Here is a tiny trained network, its code and every weight. The questions are about switching its units off for an input and a class, where a switched-off unit gives its printed mean instead of its output.

import numpy as np


def w(rows, s, z=0):
    codes = np.array(rows[::2]) - 128.0
    scale = np.full(codes.shape[1], s)
    scale[-1] = z or s
    return codes * scale


def f(y):
    return y / 2 * (1 + np.tanh(0.7978845608 * (y + 0.044715 * y**3)))


def log_softmax(a):
    a = a - a.max(-1, keepdims=True)
    return a - np.log(np.exp(a).sum(-1, keepdims=True))


def net(x, mask):
    res = np.array(x, float).reshape(1, 6) / 4 @ E
    y = f(res @ A[0][:, :-1].T + A[0][:, -1])
    res = res + np.where(mask, y, B[0][:, -1]) @ B[0][:, :-1]
    return log_softmax(res[-1] @ U[:, :-1].T + U[:, -1])


A, B = {}, {}
E = w([
[79,194,254,185,202,104],'x0',
[13,217,55,140,53,46],'x1',
[123,124,141,137,103,140],'x2',
[215,189,197,34,70,12],'x3',
[133,124,128,133,135,130],'x4',
[100,72,100,86,214,38],'x5',
],0.0048)
A[0] = w([
[65,207,121,144,33,131,127],'n1',
[224,53,176,150,135,164,189],'n2',
[73,84,81,182,167,184,75],'n3',
[44,206,83,144,69,72,59],'n4',
[70,179,211,134,193,107,102],'n5',
[35,155,77,119,122,34,28],'n6',
[194,69,154,103,214,131,101],'n7',
[44,51,72,161,199,162,77],'n8',
[73,91,89,213,135,193,88],'n9',
[209,103,174,98,134,154,140],'n10',
[185,178,184,83,67,83,102],'n11',
[56,119,96,90,165,46,56],'n12',
[135,67,98,69,83,134,222],'n13',
[149,69,56,59,94,148,162],'n14',
[161,82,42,60,82,155,85],'n15',
[63,191,236,165,162,129,135],'n16',
[173,132,90,129,11,202,124],'n17',
[143,176,144,40,119,62,23],'n18',
[99,192,254,176,195,147,132],'n19',
[46,224,69,138,79,84,68],'n20',
[151,135,162,82,102,92,1],'n21',
[213,144,184,138,160,194,144],'n22',
[208,154,165,75,122,98,31],'n23',
[212,66,161,132,200,136,97],'n24',
[187,174,156,79,102,72,44],'n25',
[171,67,35,41,69,161,143],'n26',
[98,190,191,146,209,108,202],'n27',
[166,162,166,56,108,64,38],'n28',
[59,74,76,180,177,169,71],'n29',
[181,158,158,61,112,89,20],'n30',
[165,206,191,167,38,216,152],'n31',
[154,125,177,54,101,33,105],'n32',
],0.0059,0.0024)
B[0] = w([
[66,41,42,53,203,172,216],'n1',
[8,67,59,65,190,143,245],'n2',
[193,221,227,138,173,212,215],'n3',
[100,23,113,33,208,229,215],'n4',
[227,85,50,190,207,47,187],'n5',
[145,29,33,29,218,240,185],'n6',
[30,46,55,68,178,179,188],'n7',
[214,227,164,159,209,217,241],'n8',
[211,241,226,112,209,218,229],'n9',
[65,119,125,85,176,198,186],'n10',
[158,202,130,151,242,215,205],'n11',
[121,75,32,84,218,155,157],'n12',
[114,171,70,203,187,105,217],'n13',
[186,176,123,238,203,45,218],'n14',
[205,101,146,199,175,32,197],'n15',
[203,97,56,211,219,41,222],'n16',
[156,105,20,198,233,78,219],'n17',
[155,153,175,129,245,231,160],'n18',
[170,67,44,214,235,17,242],'n19',
[70,12,95,13,187,230,221],'n20',
[222,138,129,135,254,174,115],'n21',
[69,41,32,55,183,126,207],'n22',
[157,147,193,57,238,226,151],'n23',
[47,46,67,23,145,195,194],'n24',
[159,191,188,156,198,227,166],'n25',
[202,130,89,242,210,13,252],'n26',
[145,127,67,194,154,51,224],'n27',
[188,213,192,170,247,229,168],'n28',
[208,222,170,147,175,216,220],'n29',
[158,169,214,99,127,223,146],'n30',
[123,112,6,103,235,90,234],'n31',
[138,201,133,169,235,172,202],'n32',
],0.0048,0.0027)
U = w([
[110,134,88,116,139,127,252],'0',
[104,133,115,129,132,131,254],'1',
[59,43,89,47,129,189,81],'2',
[197,228,223,160,136,224,29],'3',
[99,146,124,134,110,94,253],'4',
[184,107,93,210,127,18,8],'5',
[32,152,236,122,2,44,20],'6',
],0.0062,0.0047)

Each question gives the input, the list of numbers given to net, and the class t.
The units are the neurons (one row each of A and B). Each row of codes is followed by its name. A weight is (code - 128) times the scale printed after its matrix; where a second scale follows, it is the last column's (A, B and U).
mask holds one flag per neuron, in row order. A switched-off neuron (its flag False) gives its mean, the last column of its row in B, instead of its output. The means were averaged over made-up inputs and are rounded, as every weight is.
A unit's drop is (log p(t) with every unit on - log p(t) with that unit switched off) / (log p(t) with every unit on - log p(t) with every unit switched off).
The circuit of an input: a set's keep is (log p(t) with only the set's units on - log p(t) with every unit switched off) / (log p(t) with every unit on - log p(t) with every unit switched off). Starting from the 12 units with the biggest drops (on a tie, the unit counted first), units are removed one at a time, each time the one whose removal leaves the highest keep (on an exact tie, the one counted first), for as long as the keep stays at least 0.8.
units of the circuit, in order: the units of the circuit, biggest drop first
most important unit: the unit with the biggest drop
k most important neurons: the k neurons with the biggest drops, biggest first
drop of u: that unit's drop, to one decimal
input [-7,6,-4,-1,-2,-6], class 5: most important unit => n26
input [6,1,4,5,-5,-3], class 5: 3 most important neurons => n19, n16, n5
input [6,-8,-5,-5,-4,5], class 2: units of the circuit, in order => n24, n7
input [-8,6,-1,-5,0,7], class 5: 2 most important neurons => n26, n14
input [-8,-4,6,5,1,-6], class 5: units of the circuit, in order => n26, n17
input [8,8,-5,3,-8,7], class 2: units of the circuit, in order => n6, n20
input [0,6,-5,-8,-1,5], class 3: units of the circuit, in order => n8, n29, n3
input [8,6,2,8,5,7], class 3: units of the circuit, in order => n28, n18
input [8,5,1,-5,-3,-1], class 5: units of the circuit, in order => n16, n19
input [8,3,-4,-6,2,0], class 5: 2 most important neurons => n19, n16
input [-8,4,0,3,5,5], class 5: drop of n16 => -0.1
input [4,4,-1,7,-6,4], class 3: drop of n22 => 0.1
input [-3,7,6,-2,-2,4], class 2: drop of n20 => 0.3
input [3,-1,3,-8,8,4], class 3: drop of n27 => 0.0
input [2,-3,0,-8,-4,6], class 3: most important neuron => n8
